Below is a small trained network, with its code and all its weights. Each question gives an input and a class and asks what happens when units are switched off, that is, made to give their printed mean instead of their output.

import numpy as np


def w(rows, s, z=0):
    codes = np.array(rows[::2]) - 128.0
    scale = np.full(codes.shape[1], s)
    scale[-1] = z or s
    return codes * scale


def f(y):
    return np.maximum(y, 0)


def log_softmax(a):
    a = a - a.max(-1, keepdims=True)
    return a - np.log(np.exp(a).sum(-1, keepdims=True))


def net(x, mask):
    res = np.array(x, float).reshape(1, 2) / 4 @ E
    y = f(res @ A[0][:, :-1].T + A[0][:, -1])
    res = res + np.where(mask, y, B[0][:, -1]) @ B[0][:, :-1]
    return log_softmax(res[-1] @ U[:, :-1].T + U[:, -1])


A, B = {}, {}
E = w([
[31,68,216,246,42,52],'x0',
[220,241,255,83,49,105],'x1',
],0.0095)
A[0] = w([
[41,76,206,245,20,55,17],'N1',
[168,155,113,109,140,143,248],'N2',
[70,74,78,166,167,183,29],'N3',
[68,69,14,156,159,184,236],'N4',
[233,176,27,11,234,223,101],'N5',
[182,226,225,115,61,135,44],'N6',
[71,71,201,217,90,63,195],'N7',
[185,177,49,21,209,173,23],'N8',
[170,178,221,88,29,136,24],'N9',
[55,23,87,179,176,147,45],'N10',
[116,138,155,152,107,175,247],'N11',
[73,75,44,153,199,204,45],'N12',
[208,240,233,100,43,113,179],'N13',
],0.011,0.012)
B[0] = w([
[173,50,31,246,48,55,205],'N1',
[120,174,214,111,41,187,197],'N2',
[232,181,127,176,217,64,162],'N3',
[145,212,240,91,168,174,232],'N4',
[150,125,115,209,45,94,253],'N5',
[224,171,152,168,211,67,181],'N6',
[118,138,152,133,56,165,219],'N7',
[199,70,45,243,58,23,199],'N8',
[235,130,87,203,222,29,170],'N9',
[216,189,131,198,219,58,181],'N10',
[81,190,226,106,45,200,185],'N11',
[228,176,150,160,210,94,181],'N12',
[161,188,203,100,212,131,230],'N13',
],0.013,0.024)
U = w([
[164,161,151,134,241,94,61],'0',
[141,85,68,199,28,80,44],'1',
[104,175,235,71,60,208,250],'2',
[32,47,31,30,48,219,6],'3',
[13,223,122,16,214,36,6],'4',
[8,227,41,15,87,212,6],'5',
[40,42,40,37,207,231,6],'6',
],0.015,0.012)

Each question gives the input, the list of numbers given to net, and the class t.
The units are the neurons (one row each of A and B). Each row of codes is followed by its name. A weight is (code - 128) times the scale printed after its matrix; where a second scale follows, it is the last column's (A, B and U).
mask holds one flag per neuron, in row order. A switched-off neuron (its flag False) gives its mean, the last column of its row in B, instead of its output. The means were averaged over made-up inputs and are rounded, as every weight is.
A unit's drop is (log p(t) with every unit on - log p(t) with that unit switched off) / (log p(t) with every unit on - log p(t) with every unit switched off).
most important unit: the unit with the biggest drop
k most important neurons: the k neurons with the biggest drops, biggest first
drop of u: that unit's drop, to one decimal
input [7,7], class 0: 3 most important neurons	N13; N6; N5
input [-3,0], class 2: most important neuron	N1
input [-4,3], class 1: 2 most important neurons	N4; N8
input [-4,-3], class 1: 2 most important neurons	N8; N13
input [6,6], class 0: 3 most important neurons	N13; N5; N6
input [-8,-7], class 1: 4 most important neurons	N5; N8; N13; N6
input [7,-7], class 0: 4 most important neurons	N10; N4; N5; N8
input [-3,3], class 2: 2 most important neurons	N1; N10
input [-6,-5], class 1: 2 most important neurons	N5; N8
input [3,0], class 2: 3 most important neurons	N8; N5; N9
input [-5,3], class 1: 2 most important neurons	N8; N4
input [2,-3], class 2: drop of N9	0.1
input [-5,-3], class 1: drop of N8	0.7
input [6,-7], class 0: drop of N10	0.2
input [-2,-3], class 2: most important unit	N9
